Below is a small trained network, with its code and all its weights. Each question gives an input and a class and asks what happens when units are switched off, that is, made to give their printed mean instead of their output.

import numpy as np


def w(rows, s, z=0):
    codes = np.array(rows[::2]) - 128.0
    scale = np.full(codes.shape[1], s)
    scale[-1] = z or s
    return codes * scale


def f(y):
    return np.maximum(y, 0)


def log_softmax(a):
    a = a - a.max(-1, keepdims=True)
    return a - np.log(np.exp(a).sum(-1, keepdims=True))


def net(x, mask):
    res = np.array(x, float).reshape(1, 8) / 4 @ E
    y = f(res @ A[0][:, :-1].T + A[0][:, -1])
    res = res + np.where(mask, y, B[0][:, -1]) @ B[0][:, :-1]
    return log_softmax(res[-1] @ U[:, :-1].T + U[:, -1])


A, B = {}, {}
E = w([
[82,137,177,43,207,137,54,109,42,203,97,203],'x0',
[130,35,50,60,60,226,155,69,105,124,112,132],'x1',
[102,52,226,115,144,129,162,144,192,30,82,220],'x2',
[52,152,122,75,29,83,165,255,60,105,97,118],'x3',
[133,132,128,122,122,119,130,123,134,131,127,132],'x4',
[130,132,135,124,113,115,135,115,137,138,136,139],'x5',
[141,131,145,114,130,139,115,138,127,125,116,99],'x6',
[175,87,133,80,206,133,210,207,144,174,233,141],'x7',
],0.0094)
A[0] = w([
[90,146,139,166,83,116,56,83,124,123,73,124,166],'n1',
[106,187,159,185,165,73,92,157,140,135,124,125,6],'n2',
[171,80,134,76,159,125,172,169,127,161,174,131,99],'n3',
[70,108,120,50,78,101,136,174,59,97,141,136,37],'n4',
[122,179,77,142,128,113,129,111,78,216,141,104,7],'n5',
[87,143,157,162,88,115,79,85,116,108,47,148,169],'n6',
[170,132,147,77,165,120,175,167,118,155,180,160,183],'n7',
[88,159,118,100,76,114,174,197,126,130,106,111,113],'n8',
[94,154,141,132,95,101,88,40,90,85,69,128,110],'n9',
[139,230,165,177,150,82,115,162,125,122,137,132,98],'n10',
[116,173,183,165,196,45,104,173,154,104,125,145,94],'n11',
[117,115,145,72,167,131,59,123,71,171,98,185,57],'n12',
[144,87,149,57,195,120,183,182,121,160,210,142,116],'n13',
[152,188,77,133,91,137,85,120,82,209,176,75,85],'n14',
[140,131,145,97,191,150,94,76,103,155,132,163,64],'n15',
[195,115,99,227,89,127,211,114,199,56,142,40,98],'n16',
[77,137,166,79,161,118,83,115,74,172,107,175,67],'n17',
[93,36,255,99,153,125,153,138,178,7,71,227,26],'n18',
[116,50,92,39,97,200,155,92,131,113,96,127,66],'n19',
[100,146,145,43,174,134,89,112,75,162,134,171,135],'n20',
[128,84,73,76,82,186,154,78,91,142,109,129,72],'n21',
[44,132,146,94,94,100,169,191,62,147,103,122,26],'n22',
[189,85,135,178,214,178,87,21,166,145,146,134,66],'n23',
],0.0095,0.0019)
B[0] = w([
[124,161,51,192,178,172,211,186,187,135,81,107,187],'n1',
[174,79,154,125,74,200,91,163,109,199,158,192,173],'n2',
[156,157,68,187,146,188,179,199,180,156,78,133,172],'n3',
[83,186,201,84,168,105,95,93,154,142,82,186,190],'n4',
[146,76,69,77,169,95,80,50,70,130,99,58,178],'n5',
[150,155,42,181,189,207,188,204,152,122,56,117,192],'n6',
[108,154,61,210,159,185,150,195,151,154,108,105,174],'n7',
[109,167,184,54,156,103,123,82,200,106,105,151,185],'n8',
[143,193,60,171,136,218,194,202,152,163,94,101,188],'n9',
[178,72,182,123,72,180,92,149,82,178,175,188,179],'n10',
[165,86,173,159,50,199,38,134,72,185,164,187,191],'n11',
[68,98,164,169,62,99,178,148,152,41,224,96,185],'n12',
[156,157,57,223,192,183,178,172,200,157,36,107,191],'n13',
[138,78,83,108,197,46,110,87,58,155,114,65,198],'n14',
[74,115,166,95,116,105,144,109,184,39,188,101,173],'n15',
[39,111,164,138,57,42,151,155,173,25,189,90,223],'n16',
[120,78,129,136,77,91,141,152,203,40,179,69,185],'n17',
[155,56,54,87,217,12,116,59,23,187,122,40,252],'n18',
[199,80,174,169,33,198,44,134,73,195,157,206,195],'n19',
[83,59,134,142,69,87,172,134,161,41,188,113,185],'n20',
[215,94,172,166,55,185,62,147,95,179,183,200,190],'n21',
[102,220,184,61,181,101,92,78,189,120,105,186,191],'n22',
[56,254,247,40,192,126,101,71,170,171,63,196,212],'n23',
],0.0075,0.021)
U = w([
[127,160,35,206,171,207,204,203,171,138,67,111,152],'0',
[52,65,164,149,47,58,169,155,180,11,202,83,200],'1',
[196,61,181,146,48,203,47,141,63,197,165,206,89],'2',
[59,238,217,42,202,106,98,71,173,134,84,195,2],'3',
[142,43,39,92,208,32,114,65,18,172,112,49,130],'4',
],0.011,0.0023)

Each question gives the input, the list of numbers given to net, and the class t.
The units are the neurons (one row each of A and B). Each row of codes is followed by its name. A weight is (code - 128) times the scale printed after its matrix; where a second scale follows, it is the last column's (A, B and U).
mask holds one flag per neuron, in row order. A switched-off neuron (its flag False) gives its mean, the last column of its row in B, instead of its output. The means were averaged over made-up inputs and are rounded, as every weight is.
A unit's drop is (log p(t) with every unit on - log p(t) with that unit switched off) / (log p(t) with every unit on - log p(t) with every unit switched off).
unit that matters most: the unit with the biggest drop
k most important neurons: the k neurons with the biggest drops, biggest first
drop when u is switched off: that unit's drop, to one decimal
input [4,0,8,-4,7,-7,7,6], class 4: unit that matters most -> n18
input [7,-3,-3,4,-8,-4,-6,7], class 0: 3 most important neurons -> n13, n7, n16
input [-3,3,-6,6,-6,-7,6,-1], class 3: 4 most important neurons -> n18, n8, n22, n4
input [-5,-3,-7,8,8,0,3,-3], class 3: 3 most important neurons -> n18, n8, n22
input [7,7,0,0,7,-2,-1,2], class 1: 2 most important neurons -> n12, n20
input [3,6,-8,-4,-8,-3,1,8], class 0: 4 most important neurons -> n18, n13, n3, n7
input [-6,1,4,4,-4,-6,6,6], class 0: 2 most important neurons -> n13, n3
input [5,-6,-5,1,0,-2,-8,4], class 2: 2 most important neurons -> n18, n16
input [-6,-5,7,4,8,-2,-8,-4], class 4: 2 most important neurons -> n18, n12
input [-2,-4,0,4,6,4,-5,0], class 2: 2 most important neurons -> n23, n10
input [8,-5,-3,8,1,7,2,7], class 1: 4 most important neurons -> n20, n17, n12, n23
input [-7,4,-8,-6,2,-1,6,-2], class 4: 2 most important neurons -> n14, n5
input [-4,8,-6,-4,-7,-3,-6,-3], class 2: 2 most important neurons -> n21, n18
input [-6,-6,6,8,5,1,-2,-8], class 0: unit that matters most -> n6
input [5,0,-5,0,6,-3,-6,-4], class 1: drop when n12 is switched off -> 0.6
input [8,-7,0,-2,-8,7,-8,0], class 1: drop when n12 is switched off -> 0.2
input [-4,-3,-6,-4,-2,-5,2,-3], class 4: drop when n2 is switched off -> 0.0
